How the nodes are linked:
z202: @>z132, ~>z577, $>z287, %>z509
z380: @>z974, ~>z787, $>z153, %>z287
z864: @>z715, ~>z396, $>z156, %>z276
z969: @>z700, ~>z670, $>z381, %>z826
z444: @>z961, ~>z246, $>z745, %>z949
z826: @>z256, ~>z499, $>z230, %>z529
z259: @>z184, ~>z132, $>z324, %>z832
z726: @>z649, ~>z564, $>z529, %>z109
z747: @>z233, ~>z184, $>z384, %>z662
z861: @>z600, ~>z801, $>z233, %>z576
z509: @>z384, ~>z324, $>z356, %>z319
z62: @>z681, ~>z645, $>z949, %>z650
z564: @>z416, ~>z256, $>z726, %>z96
z606: @>z801, ~>z982, $>z184, %>z14
z495: @>z287, ~>z496, $>z54, %>z787
z49: @>z327, ~>z282, $>z236, %>z785
z520: @>z88, ~>z913, $>z681, %>z934
z47: @>z496, ~>z593, $>z327, %>z798
z492: @>z518, ~>z785, $>z597, %>z327
z700: @>z96, ~>z529, $>z482, %>z256
z121: @>z440, ~>z320, $>z950, %>z444
z103: @>z324, ~>z287, $>z138, %>z974
z234: @>z325, ~>z576, $>z984, %>z600
z412: @>z798, ~>z792, $>z785, %>z593
z118: @>z320, ~>z600, $>z623, %>z325
z482: @>z109, ~>z700, $>z499, %>z564
z396: @>z709, ~>z83, $>z864, %>z449
z554: @>z492, ~>z441, $>z620, %>z49
z801: @>z279, ~>z984, $>z861, %>z623
z820: @>z934, ~>z596, $>z650, %>z913
z489: @>z282, ~>z620, $>z709, %>z275
z917: @>z826, ~>z868, $>z88, %>z670
z593: @>z153, ~>z518, $>z47, %>z54
z325: @>z246, ~>z950, $>z297, %>z819
z950: @>z921, ~>z121, $>z325, %>z745
z578: @>z795, ~>z649, $>z96, %>z864
z300: @>z868, ~>z315, $>z913, %>z329
z961: @>z913, ~>z683, $>z645, %>z596
z596: @>z605, ~>z681, $>z820, %>z300
z519: @>z787, ~>z798, $>z518, %>z496
z449: @>z441, ~>z841, $>z276, %>z489
z868: @>z499, ~>z381, $>z917, %>z565
z913: @>z917, ~>z300, $>z520, %>z605
z441: @>z785, ~>z275, $>z554, %>z282
z605: @>z670, ~>z329, $>z934, %>z868
z982: @>z984, ~>z662, $>z606, %>z233
z709: @>z49, ~>z489, $>z715, %>z441
z96: @>z83, ~>z578, $>z109, %>z156
z324: @>z747, ~>z259, $>z509, %>z612
z275: @>z412, ~>z236, $>z441, %>z597
z14: @>z623, ~>z233, $>z993, %>z984
z499: @>z737, ~>z482, $>z826, %>z726
z681: @>z329, ~>z520, $>z596, %>z315
z737: @>z864, ~>z109, $>z256, %>z649
z384: @>z14, ~>z747, $>z832, %>z982
z381: @>z482, ~>z969, $>z868, %>z230
z841: @>z275, ~>z715, $>z449, %>z620
z282: @>z47, ~>z597, $>z49, %>z412
z315: @>z381, ~>z934, $>z300, %>z88
z795: @>z620, ~>z276, $>z83, %>z715
z54: @>z103, ~>z495, $>z798, %>z380
z921: @>z650, ~>z440, $>z246, %>z645
z138: @>z509, ~>z103, $>z787, %>z577
z297: @>z444, ~>z325, $>z279, %>z320
z153: @>z577, ~>z380, $>z496, %>z103
z233: @>z118, ~>z861, $>z14, %>z234
z623: @>z121, ~>z118, $>z576, %>z297
z645: @>z520, ~>z961, $>z62, %>z820
z230: @>z564, ~>z826, $>z565, %>z700
z256: @>z156, ~>z737, $>z564, %>z578
z320: @>z949, ~>z819, $>z121, %>z246
z327: @>z495, ~>z47, $>z792, %>z519
z577: @>z319, ~>z974, $>z202, %>z324
z529: @>z578, ~>z726, $>z700, %>z737
z356: @>z832, ~>z509, $>z974, %>z132
z565: @>z726, ~>z230, $>z670, %>z482
z819: @>z62, ~>z745, $>z320, %>z921
z88: @>z230, ~>z917, $>z329, %>z969
z496: @>z202, ~>z153, $>z495, %>z138
z329: @>z565, ~>z88, $>z605, %>z381
z236: @>z792, ~>z49, $>z275, %>z492
z184: @>z861, ~>z606, $>z747, %>z993
z276: @>z554, ~>z449, $>z795, %>z709
z993: @>z576, ~>z14, $>z662, %>z801
z649: @>z276, ~>z416, $>z578, %>z396
z600: @>z819, ~>z279, $>z118, %>z950
z715: @>z236, ~>z709, $>z841, %>z554
z156: @>z841, ~>z864, $>z416, %>z795
z132: @>z606, ~>z319, $>z259, %>z384
z597: @>z593, ~>z492, $>z282, %>z792
z934: @>z969, ~>z605, $>z315, %>z917
z620: @>z597, ~>z554, $>z489, %>z236
z974: @>z612, ~>z356, $>z577, %>z259
z787: @>z356, ~>z138, $>z380, %>z202
z612: @>z662, ~>z832, $>z319, %>z184
z109: @>z396, ~>z96, $>z737, %>z416
z576: @>z950, ~>z623, $>z234, %>z279
z440: @>z820, ~>z949, $>z921, %>z961
z83: @>z489, ~>z795, $>z396, %>z841
z279: @>z745, ~>z297, $>z600, %>z121
z246: @>z683, ~>z921, $>z444, %>z62
z650: @>z315, ~>z820, $>z683, %>z520
z518: @>z380, ~>z519, $>z593, %>z495
z745: @>z645, ~>z444, $>z819, %>z440
z319: @>z982, ~>z612, $>z132, %>z747
z798: @>z138, ~>z54, $>z519, %>z153
z662: @>z234, ~>z993, $>z982, %>z861
z416: @>z449, ~>z156, $>z649, %>z83
z984: @>z297, ~>z234, $>z801, %>z118
z287: @>z259, ~>z202, $>z103, %>z356
z949: @>z596, ~>z62, $>z440, %>z683
z683: @>z300, ~>z650, $>z961, %>z681
z670: @>z529, ~>z565, $>z969, %>z499
z832: @>z993, ~>z384, $>z612, %>z606
z792: @>z54, ~>z327, $>z412, %>z518
z785: @>z519, ~>z412, $>z492, %>z47

The rows follow the links: the fewer symbols apart two nodes are, the more alike their rows tend to be.

Each row is also shifted at random along 2 hidden directions that mean nothing.

Some nodes, each with a row of numbers:
z576
4 21 27 37 -15 -34 -23 24 -12 -16 -47 9 -21 7 7 23 -20 20 -27 39 -5 -2 2 44 8 38 -18 -15 3 -15 19 -29 4 30 7 5 -28 19 -22 -1 6 21 20 12
z662
4 32 46 0 -10 13 -12 6 -27 -24 1 3 -34 28 2 -15 -19 18 12 -17 9 -21 -21 -24 31 -37 -3 5 4 -18 10 -2 24 -5 31 23 -5 -15 -27 2 -14 -13 -1 17
z974
118 21 24 22 -38 31 8 -2 23 -50 11 11 -38 19 -8 -32 6 19 41 -36 -5 -22 -22 -45 8 -41 13 8 -3 -13 13 5 26 -22 10 19 17 -22 9 11 -9 -30 -20 -11
z88
-72 0 1 -1 -41 -2 11 -17 9 22 32 -16 27 16 34 -12 -17 8 -25 -16 9 1 -2 -35 -28 -15 15 4 -4 5 -18 4 8 -11 -24 8 27 43 16 -11 -2 -19 0 -22
z380
103 -14 -16 28 21 -35 -15 31 -4 -21 -50 33 -28 -27 -10 42 27 -17 -3 40 -14 8 20 54 13 60 -24 -19 3 -4 14 -22 -9 24 11 -28 -27 -26 -11 22 4 40 -1 7
z913
-70 -3 23 -9 -46 2 -8 -14 -12 19 35 -22 14 35 33 -16 -23 17 -27 -14 29 -6 -7 -48 -9 -39 5 10 1 -7 -25 5 23 -16 -16 10 22 27 2 -18 -10 -18 1 -8
z156
7 -39 -22 -24 -8 4 1 -15 -7 21 44 -3 16 4 22 -2 23 -22 -5 -19 27 6 9 -46 -6 -23 1 11 1 5 -34 15 9 -30 -14 -23 28 -9 16 1 -9 -3 -21 -10
z282
-10 -9 -56 -15 94 -30 17 18 1 17 -45 23 15 -71 -29 48 29 -47 1 35 -42 25 24 92 -8 87 -10 -21 -2 27 18 -5 -52 38 16 -28 -34 -14 -7 22 22 41 7 7
z520
-107 20 38 -25 -59 23 5 -28 -19 18 68 -21 10 48 52 -38 -32 16 -17 -54 34 -18 -24 -93 -9 -76 17 20 1 -9 -28 13 35 -37 -5 28 41 32 -1 -15 -20 -45 -12 -13
z509
66 37 21 12 -15 27 17 1 14 -40 6 12 -33 7 -8 -23 -1 14 37 -33 -17 -20 -25 -27 5 -26 13 3 -3 -9 19 3 14 -10 21 25 8 -12 -2 14 -5 -30 -13 -7
z950
-44 36 21 27 -14 -15 0 8 9 -9 -32 -5 -2 7 -1 2 -30 30 -15 22 -20 -3 -6 37 -11 23 2 -10 -1 -7 22 -15 -8 28 0 22 -17 36 -8 -8 9 0 23 3
z329
-1 -35 -10 25 -43 -14 -16 -4 19 13 -5 -21 24 18 8 0 -5 21 -26 27 21 12 16 1 -16 7 -2 0 2 -3 -17 -5 3 2 -44 -11 6 22 21 -20 7 8 12 -6
z319
43 21 2 21 46 -13 -8 26 0 -24 -65 13 -21 -26 -42 24 1 6 12 38 -31 1 3 79 19 51 -14 -14 2 -2 37 -16 -23 39 22 3 -45 -19 -21 7 13 28 22 23
z606
116 -6 37 25 -23 27 -37 8 0 -44 -20 -7 -41 35 -38 -21 -3 40 33 10 25 -18 -11 -8 49 -37 -13 10 4 -24 14 0 23 -8 4 11 -14 -48 -8 -12 -8 1 7 30
z256
-49 -33 -25 -33 22 11 4 -15 -4 34 26 -18 34 -8 -5 -4 10 -18 -3 -5 13 11 10 -8 -3 -11 1 10 -1 14 -21 16 -11 -12 -15 -15 11 -4 11 -10 2 3 -2 1
z412
74 -18 -15 -22 23 29 6 -7 4 -11 20 6 -12 -7 -23 -14 31 -19 39 -25 6 -4 -2 -26 17 -29 1 10 2 4 -5 18 2 -24 10 -10 10 -46 7 9 -6 -5 -21 3
z826
39 -56 -34 16 -12 10 -13 -12 40 14 -7 -32 38 3 -39 -11 11 19 4 34 17 21 23 22 -4 3 2 7 1 7 -9 11 -18 2 -51 -18 1 -6 39 -27 17 12 16 4
z62
-75 12 28 -8 -13 16 -11 -10 -6 11 5 -28 11 26 -6 -21 -32 29 -7 -1 14 -7 -12 -8 7 -31 4 9 1 -5 2 7 4 1 -5 23 -4 15 -7 -24 -2 -15 18 17
z184
-24 52 47 -18 0 28 5 -4 -23 -21 19 4 -34 22 6 -27 -21 10 24 -44 -4 -30 -36 -38 23 -50 7 8 0 -12 14 7 22 -12 41 35 4 -9 -27 8 -14 -30 -9 10
z949
-47 5 26 3 -16 20 -15 -8 1 3 -3 -31 9 27 -17 -23 -30 35 -2 6 14 -6 -9 -1 12 -29 3 9 0 -7 4 8 3 4 -11 21 -7 9 -1 -28 1 -9 22 19
z233
-28 36 39 4 0 -15 -13 15 -33 -13 -20 11 -30 13 16 11 -23 9 -13 3 -1 -15 -15 7 19 4 -11 -8 3 -16 14 -15 14 12 32 15 -19 2 -35 6 -10 6 7 14
z700
19 -38 -7 -14 -42 56 5 -35 30 10 64 -37 27 34 -16 -55 3 18 28 -39 33 -4 -6 -78 -3 -80 22 30 -1 4 -27 35 16 -48 -38 6 42 -13 39 -27 -7 -37 -14 -7
z798
150 -35 -3 11 -4 7 -24 12 -2 -27 -5 18 -32 8 -18 4 35 -6 25 3 24 -3 8 -18 32 -13 -15 6 3 -10 -7 0 18 -17 3 -24 0 -59 4 10 -10 15 -18 9
z297
39 14 29 46 -48 -3 -17 6 18 -26 -24 -11 -14 27 -9 -12 -24 42 -6 20 1 -7 -4 10 3 0 1 -3 0 -18 15 -13 12 13 -16 17 -9 15 4 -15 5 -5 18 3
z396
90 -61 -22 -2 -37 13 -11 -14 12 4 40 -7 8 17 7 -11 31 -7 9 -13 42 5 15 -56 0 -34 0 14 2 -1 -35 13 22 -38 -33 -29 32 -25 32 -7 -9 -3 -24 -14
z578
75 -70 -20 -9 -25 23 -24 -15 10 14 37 -19 15 22 -13 -16 27 2 11 -3 50 8 15 -47 15 -45 -4 22 3 0 -36 22 16 -36 -35 -29 24 -37 32 -18 -10 1 -13 0
z132
147 -5 14 39 -8 23 -20 12 27 -50 -35 -1 -32 11 -54 -16 8 32 42 17 -2 -8 -4 19 32 -9 -6 4 2 -15 26 -2 7 1 -2 7 -18 -41 8 -5 2 3 7 21
z645
-39 -2 29 0 -29 24 -20 -12 -1 4 11 -32 8 37 -11 -29 -29 37 -3 0 25 -9 -9 -19 15 -43 3 15 3 -11 -5 10 14 -5 -14 19 1 5 2 -29 -4 -14 17 18
z153
85 4 6 6 -4 -5 -1 12 -10 -24 3 29 -34 -4 12 8 22 -15 12 -13 1 -10 -2 -20 10 0 -6 -4 3 -7 0 -7 15 -12 22 -9 3 -23 -10 23 -8 1 -21 -6
z49
-49 21 -32 -41 57 4 43 -7 -3 15 21 19 10 -44 6 7 18 -45 18 -35 -36 3 -6 1 -21 13 13 -5 -5 23 5 12 -22 -2 29 -1 11 0 -4 26 2 -11 -21 -16
z864
-86 -5 -22 -44 18 -11 24 -13 -24 38 45 12 22 -19 49 12 12 -47 -21 -32 3 5 3 -37 -26 -1 6 1 -1 16 -28 7 -1 -17 10 -15 26 17 -2 18 -7 -8 -24 -23
z820
-65 -12 14 -1 -10 -14 -27 0 -17 23 -10 -21 17 17 2 5 -22 17 -30 29 22 6 8 17 10 1 -11 2 5 -6 -9 -4 0 12 -14 -2 -13 13 -7 -22 2 14 23 18
z612
-30 49 12 -4 50 -9 8 16 -15 -16 -41 19 -22 -26 -18 16 -12 -5 10 9 -41 -6 -11 55 10 33 -4 -13 0 2 35 -11 -19 32 41 17 -31 -3 -33 16 5 8 12 17
z600
-10 44 51 19 -64 14 4 -7 2 -28 20 -4 -22 42 29 -31 -33 35 -1 -34 5 -25 -29 -54 -6 -47 15 4 -1 -21 3 -3 33 -14 6 37 21 29 -6 -5 -12 -40 -4 -11
z650
-20 -27 17 12 -18 -2 -36 0 -5 13 -13 -29 11 29 -13 -3 -17 30 -19 34 32 7 9 12 19 -9 -13 7 6 -10 -9 -3 3 6 -22 -4 -14 -1 2 -30 1 15 24 21
z287
-41 55 -7 -3 47 -39 30 23 -18 -7 -31 44 -22 -46 27 40 2 -37 -10 -3 -54 -2 -5 46 -19 67 -2 -26 -5 7 27 -22 -20 32 46 5 -16 21 -33 41 5 10 -5 -12
z670
16 -41 -23 20 -28 8 -5 -11 37 12 2 -26 38 8 -17 -9 4 19 -6 22 11 16 18 7 -18 0 6 4 -1 6 -10 8 -10 -1 -48 -10 8 12 37 -26 14 2 12 -7
z230
-112 4 -22 -22 8 3 29 -19 13 35 24 -16 43 -14 11 -7 -10 -10 -15 -14 -13 11 0 -4 -35 2 17 3 -5 18 -8 10 -19 1 -13 7 17 40 15 -7 9 -15 4 -17
z416
39 -50 -16 -20 -25 21 -5 -21 -1 17 54 -11 11 18 14 -17 23 -12 7 -26 40 1 6 -67 4 -47 2 19 1 3 -38 18 20 -43 -22 -22 34 -23 25 -7 -13 -11 -25 -9
z868
-31 -19 -13 14 -32 -5 2 -9 23 18 9 -20 33 10 10 -6 -9 13 -22 10 8 12 10 -5 -26 4 8 1 -2 5 -15 2 -4 0 -37 -4 14 31 26 -18 8 -3 8 -14
z275
156 -56 -44 20 2 20 -7 0 43 -19 -9 -3 3 -13 -51 -5 42 -2 38 16 7 13 20 11 7 5 -1 5 -1 4 -1 12 -9 -11 -30 -28 3 -45 39 -4 10 15 -8 -2

Start, symbols taken left to right, then the node you end at.
Answers are names.
-7 -25 18 14 -21 10 -36 -2 1 3 -15 -34 11 31 -25 -12 -20 38 -10 31 31 2 6 10 22 -18 -9 10 4 -13 -5 4 6 5 -24 2 -14 -5 4 -33 2 8 27 25
$ ~ %: z596
-61 52 45 0 -10 -17 -4 11 -34 -9 -8 13 -27 14 36 8 -26 6 -18 -11 -6 -16 -21 -5 9 -2 -3 -8 0 -13 11 -18 16 9 33 22 -8 22 -36 12 -10 -8 4 4
% @: z121
86 -53 -29 3 -28 6 -5 -9 17 5 32 0 9 4 8 -3 32 -12 6 -9 27 8 17 -42 -7 -16 0 8 1 4 -29 8 15 -30 -30 -29 29 -20 29 -1 -4 0 -22 -19
$ $ % ~: z841
38 -35 2 -9 -67 69 7 -41 40 0 78 -43 24 49 -11 -71 2 33 33 -54 40 -10 -14 -103 -6 -105 31 36 -3 -3 -28 37 28 -59 -45 13 56 -10 51 -30 -10 -53 -16 -15
$ $ $ @: z726
32 32 1 9 13 -17 18 15 -6 -22 -14 36 -28 -21 18 18 9 -21 4 -10 -28 -7 -7 9 -7 30 0 -14 -2 0 17 -14 0 9 29 3 -3 0 -17 29 -2 1 -14 -12
% % %: z832
-54 -21 -1 13 -21 -29 -18 1 -4 26 -9 -13 24 9 18 16 -13 9 -42 33 17 14 16 19 -12 23 -10 -6 1 -3 -14 -11 -3 14 -26 -11 -5 31 4 -16 5 19 18 1
@ @: z482
-28 40 42 15 -24 -18 -11 10 -22 -16 -15 9 -26 19 27 7 -27 17 -17 1 -3 -16 -13 -2 4 2 -4 -8 0 -15 10 -18 17 12 19 19 -9 22 -27 6 -7 -5 6 3
~ $: z234
46 5 23 46 -46 7 -20 3 28 -27 -29 -20 -5 27 -27 -17 -23 50 4 24 2 -3 -3 18 6 -6 2 0 1 -15 18 -9 7 14 -23 17 -10 10 11 -25 9 -3 23 10
$ %: z745
168 -1 16 36 -46 26 -5 3 26 -53 3 12 -40 24 -16 -25 20 21 41 -17 7 -17 -11 -40 14 -36 6 8 -2 -17 7 -2 30 -24 -3 7 16 -31 17 8 -8 -21 -18 -6
@ ~ % ~: z184
-27 12 -13 -35 -21 19 44 -26 3 12 78 12 8 -1 54 -24 15 -31 11 -76 0 -9 -15 -94 -37 -47 30 12 -7 12 -27 18 19 -46 7 3 57 17 19 22 -14 -46 -44 -44
@ ~ $: z275
53 -21 11 49 -20 5 -38 9 31 -16 -53 -31 6 18 -55 -6 -18 52 1 59 9 10 13 59 20 14 -9 -1 3 -11 19 -8 -10 27 -34 5 -33 -5 12 -33 17 21 39 25
@ @ @: z917
20 -36 -15 18 -50 17 -3 -18 39 7 21 -30 31 21 -8 -25 -2 25 -2 1 21 10 7 -25 -19 -25 13 9 -3 1 -18 12 5 -17 -48 -1 23 16 41 -26 7 -14 4 -13
% ~ ~: z482
56 -17 -21 -18 46 10 1 6 -6 -3 -1 14 -11 -24 -21 10 30 -28 29 -3 -3 3 7 9 18 5 -7 3 1 7 1 8 -9 -5 16 -17 -8 -43 -5 14 -2 12 -11 10
% @: z380
39 -18 -37 -6 7 0 24 -5 21 4 16 12 12 -23 4 5 29 -28 10 -14 -11 10 10 -10 -22 12 9 -3 -4 14 -9 7 -9 -13 -10 -19 20 -3 23 15 4 -3 -20 -23
@ ~ $: z282
100 -73 2 49 -66 -3 -56 2 23 -3 -15 -35 10 43 -24 -6 2 44 -15 55 56 10 26 1 19 -10 -18 8 6 -17 -19 -4 16 -4 -59 -25 -4 -13 32 -39 4 24 21 12
% $ % $: z917
-38 14 23 14 -17 15 -11 -4 11 -3 -16 -26 9 22 -23 -20 -32 39 0 13 1 -4 -10 16 5 -14 5 5 1 -8 15 1 -2 12 -11 25 -10 18 1 -24 7 -7 26 16
$ ~: z246
-73 25 32 -7 -21 24 -2 -14 -1 4 13 -29 9 29 -5 -31 -37 32 0 -13 6 -11 -19 -19 4 -40 13 11 0 -7 5 8 6 -5 -3 33 2 20 -4 -22 -2 -25 15 9
~ ~ %: z650
-25 -31 9 13 -24 -15 -35 1 -6 18 -14 -24 17 23 0 7 -15 22 -30 39 32 10 16 14 10 4 -14 2 6 -8 -13 -8 4 8 -27 -9 -10 9 1 -26 1 20 22 16
$ $ $ ~: z820
